Here is a tiny trained network, its code and every weight. The questions are about switching its units off for an input and a target symbol, where a switched-off unit gives its printed mean instead of its output.

import numpy as np


def w(rows, s, z=0):
    codes = np.array(rows[::2]) - 128.0
    scale = np.full(codes.shape[1], s)
    scale[-1] = z or s
    return codes * scale


def norm(h):
    return h / np.sqrt((h * h).mean(-1, keepdims=True) + 1e-5)


def f(y):
    return y / 2 * (1 + np.tanh(0.7978845608 * (y + 0.044715 * y**3)))


def softmax(a):
    e = np.exp(a - a.max(-1, keepdims=True))
    return e / e.sum(-1, keepdims=True)


def log_softmax(a):
    a = a - a.max(-1, keepdims=True)
    return a - np.log(np.exp(a).sum(-1, keepdims=True))


def net(x, mask):
    ids = ['αβγδεθλξστφψω'.index(c) for c in x.split()]
    T = len(ids)
    res = E[ids] + P[:T]
    u = 0
    for l in range(3):
        q, k, v = (norm(res) @ M[l].T for M in (Q, K, V))
        z = softmax(np.where(np.tri(T) > 0, q @ k.T / 4**0.5, -1e9)) @ v
        res = res + np.where(mask[u], z, O[l][:, -1]) @ O[l][:, :-1]
        u += 1
        y = f(norm(res) @ A[l][:, :-1].T + A[l][:, -1])
        res = res + np.where(mask[u : u + 8], y, B[l][:, -1]) @ B[l][:, :-1]
        u += 8
    return log_softmax(norm(res)[-1] @ U[:, :-1].T + U[:, -1])


Q, K, V, O, A, B = {}, {}, {}, {}, {}, {}
E = w([
[100,143,116],'α',
[103,130,134],'β',
[98,148,107],'γ',
[99,153,102],'δ',
[109,162,93],'ε',
[94,113,155],'θ',
[91,105,139],'λ',
[131,198,208],'ξ',
[130,175,123],'σ',
[82,34,102],'τ',
[155,134,22],'φ',
[169,130,105],'ψ',
[203,4,183],'ω',
],0.022)
P = w([
[17,121,2],'0',
[34,134,20],'1',
[58,120,46],'2',
[59,108,89],'3',
[82,127,98],'4',
[71,119,115],'5',
[34,98,122],'6',
],0.0067)
Q[0] = w([
[203,147,173],'L0H1',
[149,175,10],'L0H1',
[134,106,173],'L0H1',
[37,165,91],'L0H1',
],0.012)
K[0] = w([
[23,100,101],'L0H1',
[157,75,127],'L0H1',
[136,79,45],'L0H1',
[211,129,255],'L0H1',
],0.0091)
V[0] = w([
[123,158,4],'L0H1',
[253,63,73],'L0H1',
[128,242,198],'L0H1',
[68,2,115],'L0H1',
],0.0095)
O[0] = w([
[185,163,16,225],'L0H1',
[255,124,147,3],'L0H1',
[76,176,204,105],'L0H1',
[66,2,133,180],'L0H1',
],0.0087,0.0054)
A[0] = w([
[255,33,95,182],'L0N1',
[69,235,107,111],'L0N2',
[47,194,147,122],'L0N3',
[135,150,90,89],'L0N4',
[112,197,174,107],'L0N5',
[7,29,28,92],'L0N6',
[117,63,127,92],'L0N7',
[187,138,174,255],'L0N8',
],0.011,0.0069)
B[0] = w([
[150,191,227,185],'L0N1',
[167,164,155,179],'L0N2',
[111,180,136,178],'L0N3',
[147,102,118,128],'L0N4',
[69,138,145,140],'L0N5',
[166,159,92,245],'L0N6',
[150,54,121,138],'L0N7',
[129,108,255,143],'L0N8',
],0.01,0.012)
Q[1] = w([
[254,97,178],'L1H1',
[178,162,57],'L1H1',
[153,168,21],'L1H1',
[240,114,72],'L1H1',
],0.0076)
K[1] = w([
[219,36,110],'L1H1',
[235,96,170],'L1H1',
[1,192,182],'L1H1',
[228,21,227],'L1H1',
],0.007)
V[1] = w([
[125,157,130],'L1H1',
[102,200,156],'L1H1',
[54,168,191],'L1H1',
[146,165,251],'L1H1',
],0.013)
O[1] = w([
[153,32,87,146],'L1H1',
[209,185,26,148],'L1H1',
[153,19,183,88],'L1H1',
[63,131,254,1],'L1H1',
],0.0066,0.0055)
A[1] = w([
[21,138,201,209],'L1N1',
[103,76,96,32],'L1N2',
[232,58,53,191],'L1N3',
[4,157,104,221],'L1N4',
[212,41,117,251],'L1N5',
[143,181,166,10],'L1N6',
[119,124,121,236],'L1N7',
[137,200,112,200],'L1N8',
],0.012,0.0034)
B[1] = w([
[167,161,170,236],'L1N1',
[175,96,112,127],'L1N2',
[160,191,218,253],'L1N3',
[74,124,250,254],'L1N4',
[139,135,255,191],'L1N5',
[159,81,48,140],'L1N6',
[167,144,169,170],'L1N7',
[152,140,208,237],'L1N8',
],0.0084,0.0059)
Q[2] = w([
[156,147,2],'L2H1',
[202,173,216],'L2H1',
[147,221,103],'L2H1',
[44,201,224],'L2H1',
],0.016)
K[2] = w([
[222,107,71],'L2H1',
[78,112,220],'L2H1',
[146,164,184],'L2H1',
[135,252,209],'L2H1',
],0.014)
V[2] = w([
[125,134,142],'L2H1',
[100,148,191],'L2H1',
[155,49,111],'L2H1',
[249,58,82],'L2H1',
],0.014)
O[2] = w([
[83,108,165,145],'L2H1',
[82,115,176,191],'L2H1',
[179,64,134,1],'L2H1',
[189,5,80,20],'L2H1',
],0.012,0.0058)
A[2] = w([
[127,115,32,124],'L2N1',
[118,124,33,167],'L2N2',
[76,146,25,47],'L2N3',
[99,206,110,208],'L2N4',
[2,144,64,254],'L2N5',
[82,145,190,88],'L2N6',
[180,139,77,77],'L2N7',
[223,143,73,100],'L2N8',
],0.013,0.007)
B[2] = w([
[106,92,138,176],'L2N1',
[94,39,119,190],'L2N2',
[45,147,71,160],'L2N3',
[166,89,203,254],'L2N4',
[65,123,248,242],'L2N5',
[182,155,82,173],'L2N6',
[144,132,119,151],'L2N7',
[145,161,124,181],'L2N8',
],0.011,0.0095)
U = w([
[123,128,92,59],'α',
[123,132,84,79],'β',
[249,188,134,54],'γ',
[111,148,83,129],'δ',
[198,35,214,60],'ε',
[184,42,111,232],'θ',
[127,143,125,33],'λ',
[199,127,80,253],'ξ',
[95,222,150,108],'σ',
[131,179,62,123],'τ',
[115,62,108,190],'φ',
[102,84,101,110],'ψ',
[69,83,148,176],'ω',
],0.014,0.004)

Each question gives the input, a string of symbols that net reads in full, and the target symbol t.
The units are the heads (4 rows each of Q, K, V and O) and the neurons (one row each of A and B). Each row of codes is followed by its name. A weight is (code - 128) times the scale printed after its matrix; where a second scale follows, it is the last column's (O, A, B and U).
mask holds one flag per unit, layer by layer, with each layer's heads first. A switched-off unit (its flag False) gives its mean, the last column of its rows in O or B, instead of its output. The means were averaged over made-up inputs and are rounded, as every weight is.
A unit's drop is (log p(t) with every unit on - log p(t) with that unit switched off) / (log p(t) with every unit on - log p(t) with every unit switched off).
The circuit of an input: a set's keep is (log p(t) with only the set's units on - log p(t) with every unit switched off) / (log p(t) with every unit on - log p(t) with every unit switched off). Starting from the 12 units with the biggest drops (on a tie, the unit counted first), units are removed one at a time, each time the one whose removal leaves the highest keep (on an exact tie, the one counted first), for as long as the keep stays at least 0.8.
units of the circuit, in order: the units of the circuit, biggest drop first
top k neurons: the k neurons with the biggest drops, biggest first
top k neurons in layer l: the k neurons of layer l with the biggest drops, biggest first
input β β ψ θ α θ δ, target ω: top 3 neurons in layer 2 => L2N5; L2N2; L2N4
input τ ω α, target ε: units of the circuit, in order => L0H1
input φ ψ φ α ψ ε σ, target γ: units of the circuit, in order => L0H1; L2H1
input σ δ ξ τ φ ε ω, target σ: units of the circuit, in order => L2H1; L0H1
input ω σ ε λ τ ω ε, target ε: top 2 neurons in layer 0 => L0N7; L0N3
input ψ β τ θ ψ δ, target γ: units of the circuit, in order => L0H1; L2N5
input θ ψ ε δ, target γ: units of the circuit, in order => L0H1; L2H1
input ε γ ω δ λ, target ε: top 2 neurons in layer 1 => L1N4; L1N3
input φ φ δ, target ξ: units of the circuit, in order => L2H1; L0H1
input β λ γ β β τ ψ, target γ: top 2 neurons in layer 0 => L0N1; L0N6
input δ θ θ ε, target ω: top 2 neurons => L2N5; L2N2
input β τ τ ω σ β, target ε: top 2 neurons => L1N4; L1N3
input λ ψ β β ω δ ε, target ε: top 3 neurons => L0N1; L1N4; L1N3
input λ δ α ε θ ε γ, target ω: top 2 neurons => L0N1; L2N5
input τ ψ ψ β θ, target γ: top 3 neurons => L1N4; L2N5; L0N6
input λ θ ω σ φ, target ε: units of the circuit, in order => L2H1
input θ ε ψ τ ε, target γ: top 3 neurons => L0N1; L1N3; L1N4
input ω θ τ, target ε: top 2 neurons in layer 1 => L1N5; L1N4
input ω α θ, target ε: top 2 neurons in layer 0 => L0N7; L0N3
input τ ψ γ, target γ: top neuron in layer 1 => L1N3
input φ λ ε ψ ε β, target γ: top 2 neurons => L1N4; L2N5
input γ σ ψ τ, target γ: top 2 neurons => L0N1; L1N3
input ε ψ θ φ, target γ: top 2 neurons => L0N1; L1N3
input φ ε ψ ω τ, target ε: top 3 neurons in layer 0 => L0N7; L0N3; L0N8
input θ ε β τ ψ ε γ, target γ: top 2 neurons => L1N4; L2N5
input ε β α ω τ θ, target ε: top 4 neurons in layer 0 => L0N7; L0N2; L0N1; L0N3
input ψ β α, target γ: top 3 neurons => L0N1; L1N3; L1N4
